In the rows, 128 means zero.
Facts:
{<107>,<108>,<122>,<165>,<242>,<246>,<269>,<312>,<345>,<387>,<412>,<424>,<465>,<472>,<480>,<503>,<558>,<583>,<596>,<5>,<66>,<675>,<712>,<85>} κ gruron
{<111>,<249>,<301>,<425>,<471>,<668>,<82>,<89>} κ feza
{<135>,<20>,<258>,<268>,<298>,<299>,<397>,<405>,<434>,<460>,<464>,<476>,<477>,<582>,<595>} κ losa
{<256>,<270>,<29>,<343>,<369>,<540>,<635>,<694>,<73>} κ ruvar
{<463>,<484>,<568>,<603>,<672>,<719>,<720>} κ brudrafo
ω a <- <107>,<249>,<298>,<387>,<397>,<412>,<464>,<472>,<476>,<480>,<484>,<503>,<582>,<596>,<635>,<66>,<675>,<85>
ω b <- <108>,<20>,<256>,<269>,<299>,<405>,<424>,<425>,<595>,<712>,<719>,<73>,<82>,<89>
ω d <- <111>,<242>,<246>,<29>,<312>,<345>,<369>,<434>,<558>,<694>
ω c <- <122>,<135>,<258>,<301>,<343>,<463>,<471>,<477>,<540>,<583>,<5>,<668>,<720>
ω e <- <165>,<268>,<270>,<460>,<465>,<568>,<603>,<672>
<107> Θ <249>
<108> Θ <476>
<111> Θ <460>
<135> Θ <412>
<165> Θ <603>
<242> Θ <635>
<246> Θ <465>
<268> Θ <596>
<269> Θ <299>
<270> Θ <583>
<298> Θ <312>
<299> Θ <480>
<29> Θ <558>
<345> Θ <484>
<387> Θ <107>
<397> Θ <668>
<412> Θ <258>
<434> Θ <672>
<460> Θ <122>
<464> Θ <397>
<472> Θ <5>
<476> Θ <387>
<477> Θ <242>
<480> Θ <301>
<484> Θ <270>
<503> Θ <464>
<540> Θ <472>
<582> Θ <595>
<595> Θ <434>
<596> Θ <20>
<5> Θ <135>
<635> Θ <719>
<668> Θ <425>
<66> Θ <694>
<675> Θ <269>
<694> Θ <268>
<719> Θ <503>
<720> Θ <85>
<85> Θ <29>
<89> Θ <108>

Known rows:
[123 121 168 133 111 135 114 144 123 112 105 113 141 131 175 113 120 120
 122 117 159 112 135  82 120 118 127 128 130 151 130 162 143 112 140 151
  96 118 115 107 107 126 142 154]: <29>
[127 111 135 142 134  97 121 135 124 161 133 113  90 101 165 134 152 123
 135 103 135 104 155 141 156 112 110 125 131 137 116 110 110 138 131 107
 148 115 167 138 103 139 105 130]: <503>
[ 98 120 133 149 107  99 137 143 129 149 139 112  57 115 153 109 164 120
 138 124 116 112 146 148 138 125 141 108 115 140 124 132 110 135 128  94
 124 137 113 187  88 155 124 161]: <397>
[159 134 150 167 117  86 146 150 101 138 136 138  95 148 137 156 136 103
 145 131 119 132 134 103 129  93 127 170 140 162 120  98 160 103 156 128
  94 140 187 114 114 110 140 123]: <465>
[124 112 141 152 129  99 124 132 131 149 138 113  85 100 161 132 150 126
 134  95 136 107 157 140 149 115 106 129 135 129 115 109 107 132 135 110
 138 110 164 135 104 141 108 126]: <472>
[107 112 170 142 179 133 171 191  97 141 115 133  90 123 155 112 135 123
 118 153  82 151 101 168 146 125 163 145 101 182 115 136 137  98 171 137
  96 153  83 173 103 136 114 166]: <425>
[111 109 118 138 184 135 142 163  87 157 140 145 109 161 153 129 137 129
 154 163 119 140 115 109 130 115 147 116 121 187  95 153 135 113 154 112
 140 172 123 169 120 145 127 134]: <20>
[107 115 129 126 122 153 117 122 138 168 103 116 131 165  89 114 120 138
 120 130 112 122 105 142 158 136 106 146 124 155 105 119 111  88 129 143
 117 132 130 126  64 123 134 127]: <471>
[123 119 159 117 114 140 103 144 120 124  95 105 143 134 174 107 117 107
 130 121 159 106 132  89 127 128 123 118 124 163 137 159 140 127 131 143
 111 116 100 111 108 123 134 162]: <694>
[127 109 138 149 132  93 126 134 126 154 143 117  94 101 164 136 154 128
 131  95 139 106 157 136 153 106 112 132 136 133 110 114 111 128 138 109
 143 114 173 138 103 143 111 124]: <412>
[144 143 144 136 107 121 132 159 124 134 118 109  93 145 122 133 122 109
 154 146 105 121 150  85 120 110 110 156 164 191 144  93 143  99 105 117
 119 145 156 134 111 133 135 156]: <568>
[ 99  91 149 103 128 132 121 136 134 122 100  57 118 141 147  93 109 112
 140 110 148 116 117 105 124 152 105 123 117 157 134 126 123 118 123 152
 119  97 102  97 100 126 135 179]: <111>
[127 112 145 156 187 138 126 164 103 129 131 130 114 131 153 127 116 133
 152 136 122 140 126 129 128 152 116 131 131 161 102 120 121 121 151 132
 132 125 145 135 138 137 103 117]: <712>
[120 111 142 155 125  96 128 131 130 149 143 116  90 101 163 138 153 131
 131  97 137 109 157 133 151 106 109 133 139 131 110 113 109 127 141 111
 137 114 173 137 104 142 112 121]: <480>
[178 134  97  72 143 129 105 188  86 205  88 108 124 155 133 131 135  66
 163 194 105  89 119  97 154  91 124 138 118 251 160  97 169 149  76  88
 180 181 124 148 101  97 100 180]: <603>
[104 114 125 148 176 146 133 149 105 135 138 125  92 160 142 116 117 135
 162 148 119 140 126 115 117 155 131 106 131 173 105 141 122 115 137 117
 137 151 117 159 130 156 125 136]: <595>
[133  88 125 115 141 113 104 135 112 133 123  89 161 151 167 129 118 119
 154 115 184 109 131  57 123 117  90 135 126 149 103 131 136 126 134 143
 147 101 176  76 121 118 133 119]: <242>
[177 133  91  97 147 124  75 155  98 189  83  86  99 152 117 117 107  52
 184 162 122  86 119 133 139 164  94 112 117 214 162  67 149 184  68 100
 174 129 118 109 124  81  86 172]: <165>
[134 135 114 145 113 108 130 136 113 152 130 116  72 177 113 132 126  93
 172 152 117 121 129  98 116 132 123 126 139 183 135 107 148 119 112 106
 114 156 139 135 110 119 149 160]: <460>
[115 109 131 127 123 143 136 132 124 168 115 137 138 168  99 130 136 142
 108 138 114 127  99 132 165  99 125 162 118 154  93 134 126  76 155 142
 109 150 151 132  58 132 142 115]: <301>
[118 115 140 126 184 163 128 167 116 131 132 118 125 138 147 126 111 149
 149 146 115 134 144  91 127 129 108 132 165 191 111 126 117  97 121 124
 156 146 140 150 135 169 110 132]: <719>
[102 101 130 118 114 111 123 147 115 120 119  90 121 156 157  98 137 112
 152 142 154 117 120  75 110 129 131 114 102 151 113 150 138 128 132 130
 121 125 117 136 103 131 151 154]: <434>

Rows, some named above:
[ 98 114 134 161 170 143 137 149 110 123 146 134  87 159 141 121 118 144
 157 143 117 147 131 112 112 150 131 112 137 163 103 141 118 105 150 123
 124 150 127 156 129 161 135 132] : <299>
[125 119 157 116 115 141 104 145 119 126  94 105 144 132 175 110 117 107
 128 121 157 106 130  89 127 125 123 121 122 163 134 159 142 128 129 145
 110 114  99 112 106 122 134 162] : <694>
[112 114 130 124 122 153 116 124 137 166 103 115 132 166  90 112 122 138
 115 131 114 123 105 143 156 138 106 144 124 151 104 122 115  90 130 144
 121 132 132 128  65 127 134 124] : <471>
[116 150 147 156  97 179  78 109 154 135  92 136 128 151  96 111 101 138
 122 121 119 116 135 136 134 169  95 120 153 140 123 127 102 109 111 141
 110 115 117 122  89 136 127 121] : <540>
[133 125 140 157 110 121 117 145 117 147 122 159 147 150 113 136 143 145
 113 141 120 133 118 127 147 103 118 164 116 124  79 122 128  98 170 143
 111 130 182 135  77 124 135  80] : <583>
[126 100 167 148 115  92 139 162 109 102 127 116 142 128 176 126 143 130
 125 124 154 132 127  83 120  89 131 160 103 124  97 143 149 105 184 155
  98 107 169 113 104 123 149 118] : <312>
[105 118 158 143 110 119 140 146 150 127 147 109  87  93 157 129 152 152
 125 100 122 115 178 107 141  94 110 141 170 140 119 118  98  95 124 111
 135 126 164 163  96 179 124 138] : <484>
[114  92 134 118 146 102 155 131 122 193 141 112  94 116 161 141 162 121
 114 101 132 104 134 138 179  72 134 140 135 165 114 137 121  99 141 107
 130 146 151 141  77 142 124 155] : <249>
[130 125 135 144 113 139  94 137 128 147 108 141 139 156 102 119 127 138
 128 139 119 124 120 137 142 138 100 143 117 129  95 107 116 117 138 143
 128 116 161 128  80 119 121  93] : <5>
[132  87 125 110 143 116 105 137 113 130 121  90 159 148 165 129 120 118
 152 116 180 107 129  54 122 117  92 131 127 148 103 132 137 123 139 143
 148 100 175  78 120 118 134 120] : <242>
[105 114  77 131 118 167  83  85 146 163 129 113 133 204  74 122 107 146
 166 130 147 111 132  86 128 162  71 108 155 148  91 123  98 107  93 124
 157 128 165 112  94 149 142 101] : <477>
[ 96 120 134 147 108 100 135 145 129 150 138 114  59 111 153 109 166 120
 137 124 118 112 147 147 140 121 141 106 116 138 124 130 108 138 128  94
 125 140 113 184  86 154 125 162] : <397>
[143 121 120 132 125 129  99 154 105 171 106 154 154 155 112 127 142 127
 123 153 119 116 104 133 158 108 116 149 100 150  89 119 130 122 144 128
 140 139 162 135  74 109 118  95] : <122>
[176 134  91  99 150 123  74 153  98 186  82  89  96 154 120 117 105  54
 183 164 122  87 115 134 139 165  96 113 114 216 160  67 149 183  66  97
 174 130 118 110 126  79  88 170] : <165>
[155 139 141 127 115 115 141 171 107 150 125 126 110 151 133 145 138 105
 143 162 104 120 139  81 131  75 127 165 154 200 136 104 156  97 121 109
 122 163 163 149 102 125 136 152] : <672>
[129 128 131 148 111 137  94 139 128 144 104 138 140 155 100 118 125 135
 129 140 120 125 117 138 143 136 100 147 116 131  97 108 113 116 137 141
 130 116 162 129  82 121 122  94] : <5>
[ 96  89 147 103 131 132 123 137 135 123  98  56 120 139 146  91 108 112
 141 112 150 116 114 106 125 154 105 125 119 157 134 128 124 117 119 149
 120  96  99  97 101 123 136 175] : <111>
[132  87 124 113 141 114 105 133 115 130 122  91 159 148 165 127 121 119
 156 113 180 109 130  59 124 114  89 134 123 150 102 130 136 123 135 143
 150 101 179  75 121 120 130 121] : <242>
[117 131 133 120 104 165  97 154 138 144 102 129 149 152  97 109 126 149
 124 159 102 121 131 109 138 121  99 146 136 155 107 117 111 100 111 133
 144 137 147 156  75 145 124 110] : <463>
[107 128 153 130 108 145 123 152 133 155  87 120 111 145  93  95 130 127
 105 148  86 128  96 178 156 143 129 146  99 147 116 116 116 104 138 145
  98 130  97 157  54 124 129 146] : <668>
[115 123 110 141 106 134 117 137 115 164 124 152 136 183 104 123 148 142
 129 162 117 125 108 112 144 101 133 138 109 148  82 146 127  98 143 121
 121 160 155 161  67 138 151 107] : <258>
[103 102 128 118 114 108 121 149 110 122 116  90 121 157 154 100 134 113
 153 145 153 119 124  74 109 125 129 114  99 147 113 151 137 128 132 132
 125 125 117 133 101 132 151 158] : <434>
[135  98 155 125 125  95 129 170 101 120 118 114 149 128 180 124 146 118
 131 131 155 122 118  87 126  92 131 152  94 141 102 141 152 120 167 149
 120 113 158 116 103 112 137 126] : <558>
[105 125 112 149  98 142 107 127 128 151 120 136 121 183  91 111 133 139
 139 150 118 126 119 118 133 139 112 125 118 138  92 134 116 104 129 127
 125 142 138 154  74 139 147 111] : <135>
[ 94 103 148 139 190 164 137 138 132 133 125  89  84 143 133 106  92 135
 151 119 112 141 122 142 128 184 105 119 150 175 123 114 104 102 124 140
 124 122 101 123 129 150 112 157] : <89>
[ 93 112 118 144 115 114 118 113 144 150 143  94  59 127 141 112 142 126
 155 106 136 104 160 130 131 149 109  93 144 137 124 122  93 139 100  94
 147 120 129 156 103 162 123 153] : <582>
[120 113 131 142 132 113 103 126 138 150 126  91  80  99 152 117 136 119
 145  96 137  99 158 148 145 149  93 111 139 133 127  96  97 150 109 108
 153  98 150 132 110 140 100 137] : <66>
[104  96 147 137 194 151 150 147 114 145 133 109 103 143 141 122 107 137
 138 127 113 140 117 135 140 145 120 133 145 178 114 129 118  90 146 137
 121 140 114 131 119 147 119 150] : <82>
[ 83 118 138 173 103 109 135 106 158 125 160 105  52 125 139 120 143 147
 147  84 134 120 171 118 121 140 109 109 159 115 115 124  89 109 126 106
 118 116 148 153 103 176 143 140] : <298>
[122 115 151 163 182 134 129 157 108 120 134 132 109 128 151 128 114 140
 149 131 119 145 134 129 122 153 114 133 137 154 101 119 121 113 156 137
 127 124 146 131 138 141 110 113] : <269>
[149 156 162 178  99 124 133 121 125 131 128 140  88 149 133 152 116 108
 135 116 121 124 152  97 122 115 123 151 183 171 146 121 148  90 136 132
  71 137 147 107 114 122 151 148] : <270>
[105  98 147 139 193 154 150 143 118 145 133 110 102 139 144 123 108 136
 139 128 115 142 116 135 139 148 123 133 141 179 113 129 118  92 146 139
 122 139 118 133 118 147 116 147] : <82>
[101 114 115 140 119 106 127 123 129 161 146 109  74 128 149 121 157 126
 146 113 136 107 152 124 142 117 122 103 136 145 118 131 107 129 117  92
 144 141 140 163  94 159 128 150] : <476>
[106 115 173 142 182 131 169 190  98 143 114 131  91 124 155 113 135 124
 115 153  84 150  98 170 148 128 162 144  97 179 116 135 137  97 169 135
  98 156  81 175 101 134 114 167] : <425>
[114 114 141 158 122 106 113 123 147 136 138  97  74  99 150 122 137 129
 142  85 136 110 164 144 138 145  94 120 149 120 120  98  94 133 119 115
 136  94 162 131 112 148 108 128] : <675>
[129 144 137 143 106 169  87 122 132 156  96 151 141 156 108 118 119 135
 115 134 122 114 126 131 151 134 111 129 143 154 113 140 117 107 125 136
 113 135 128 129  78 129 129 116] : <343>
[107 111 174 140 181 132 166 186  99 143 112 130  87 122 154 110 134 122
 114 154  81 150  98 172 145 127 166 146 101 179 117 135 137  99 171 137
  97 152  83 172 100 135 113 166] : <425>
[127 118 128 137 137 138 106 101 137 176 142 124 106 118 168 147 138 130
 128  85 160  90 169 107 160 101  99 113 183 162 128 145 108 117 111 102
 141 135 155 118 106 154 116 139] : <635>
[ 99 119 125 144 112 102 132 133 128 159 140 112  64 122 151 118 160 122
 142 120 123 107 149 136 142 119 134 106 127 141 121 131 108 133 122  94
 134 137 127 176  91 158 129 153] : <464>
[108 136 141 132  97 172  90 146 156 123  99 111 131 152  86 101 111 155
 133 142 103 125 138 113 129 152  85 138 151 145 113 103  93  99 101 138
 135 116 136 146  81 155 127 115] : <720>

The same nodes again, as new rows of numbers:
Known rows:
[154 148 120 133 131  47 143 149 115 115 137 137 127 133 158 125 133 157
 109 141]: <460>
[116 123 130 131 125 130 163 147 149 132 140 137 114 124  88 132 140 117
 115 125]: <484>
[114 118  84 141 132 186 109 107 117 119 149 132 121 126 158 143 132 128
 155 143]: <29>
[172 109 132 128 123 132  92 117 133 128 131 117 143 131 108 116 135 150
 128 110]: <122>
[155 121 113 126 119 125 101 131 126 129 144 129 156 126  89 116 122 147
 148 127]: <477>
[100 142 148 120 147  85 126 120 101 136 120 108 136 123 130 125 124 109
 103 124]: <20>
[103 146 143 123 120 110 111 108 114 137  81 111 118 131 137 115 108  99
 117 131]: <108>
[104 144 140 123 144  94 126 120 104 139 116 103 138 124 131 124 113 109
 103 130]: <405>
[125 135 150 119 110 151 158 128 153 131 131 130 117 130 104 144 126 132
 113 115]: <412>
[160 115 118 121 119 141 106 109 127 120 160 123 142 134  90 116 108 142
 172 121]: <540>
[130 129 109 114 139 124 135 134 110 143  78  97 125 130 157 122 102 101
 145 117]: <269>
[172 141 129 133 128  52 138 136 126 119 117 138 115 138 181 124 141 155
 123 130]: <165>
[115 135 141 126 123 145 151 157 140 124 139 136 124 119  88 139 127 125
  93 127]: <298>
[140 102 117 126 130 158 111 130 130 121 141 119 154 135 114 110 128 146
 134 117]: <301>
[154 120 117 126 122 128 103 124 127 127 155 118 157 129  87 120 126 154
 119 119]: <258>
[152 134 118 143 140  32 155 136 123 121 145 135 117 138 161 119 151 149
 117 137]: <603>
[165 138 131 133 135  66 145 133 116 108 151 135 112 137 168 123 120 148
 141 141]: <270>
[125 126 150 120 119 138 145 145 146 127 114 148 112 122 103 138 145 120
 122 114]: <66>
[142 145 122 123 128  10 140 147 104 111 131 170 125 128 147 126 167 151
 150 130]: <268>
[120 123 153 117 122 124 141 144 140 122 115 158 109 120 102 140 164 121
 120 107]: <596>
[119 137 156 121 144 110 123 108 113 141  98 101 125 129 152 125 120 107
 112 119]: <424>
[ 79 133 159 121 150 125 136 116 113 133 113 107 137 132 156 118 119 105
 116 126]: <82>

Rows, some named above:
[ 81 118  87 141 128 194 114 113 124 123 134 141 137 130 173 138 148 128
 142 144] : <111>
[ 78 138 150 121 138 125 131 117 112 133 105 113 133 133 148 114 112 100
 127 134] : <89>
[102 116  82 130 128 155 107 104 108 115 145 162 120 122 146 143 159 120
 190 134] : <694>
[134 125 133 122 117 159 152 155 149 130 112 135 111 124 111 139 125 122
 113 117] : <675>
[102 127  75 143 125 167 108 119 116 128 139 134 137 123 153 145 143 135
 126 145] : <434>
[ 99 127  74 143 128 163 110 119 116 127 141 133 137 123 152 144 144 136
 129 144] : <434>
[156 121 117 126 120 123 100 132 125 129 142 130 156 126  87 117 122 148
 147 126] : <477>
[ 91 123 155 128 124 174 154 150 149 117 136 139 122 128 111 130 134 120
  85 126] : <249>
[138 125 130 122 119 159 152 156 149 129 110 136 113 126 110 137 125 121
 115 117] : <675>
[101 143 147 121 148  84 125 120 102 136 117 108 136 123 130 125 126 108
 103 127] : <20>
[170 141 131 133 127  63 139 135 125 118 116 138 116 137 177 124 138 155
 125 131] : <165>
[152 109 107 133 124 109 113 119 133 133 152 124 144 132  88 110 136 141
 153 121] : <720>
[101 145 129 129  95 152 135 157 141 119 119 143 114 123  70 129 122 116
  82 141] : <476>
[153 106 115 135 130 111 109 118 132 131 154 119 145 131  88 110 140 141
 136 119] : <463>
[173 140 135 134 133  58 138 135 124 118 123 132 116 137 181 125 144 157
 111 129] : <465>
[113 139 148 129 152  79 140 112 119 152 112 120 132 124 139 116 113  96
 171 141] : <719>
[122 122  89 139 124 176 103 111 129 135 113 147 127 124 174 143 138 130
 174 143] : <242>
[165 109 129 126 129 143 100 116 126 118 162 119 139 131  95 115 114 142
 145 121] : <343>
[134 108 131 126 128 155 106 124 132 121 145 125 154 135 112 111 131 145
 136 121] : <471>
[167 114 123 122 120 145 105 110 128 120 162 124 141 134  92 116 109 141
 170 123] : <540>
[140 111 146 129 134 154 104 123 137 126 149 128 159 131 118 111 121 148
 149 128] : <668>
[135 129 155 124 129 165 153 149 147 124 144 149 114 119 100 135 103 111
 159 138] : <635>
[136 129 156 125 129 169 153 149 148 124 144 150 114 119 103 135 104 113
 159 137] : <635>
[128 140 160 129 129 144 150 160 150 135 137 147 130 113  99 137 111 125
 123 142] : <464>

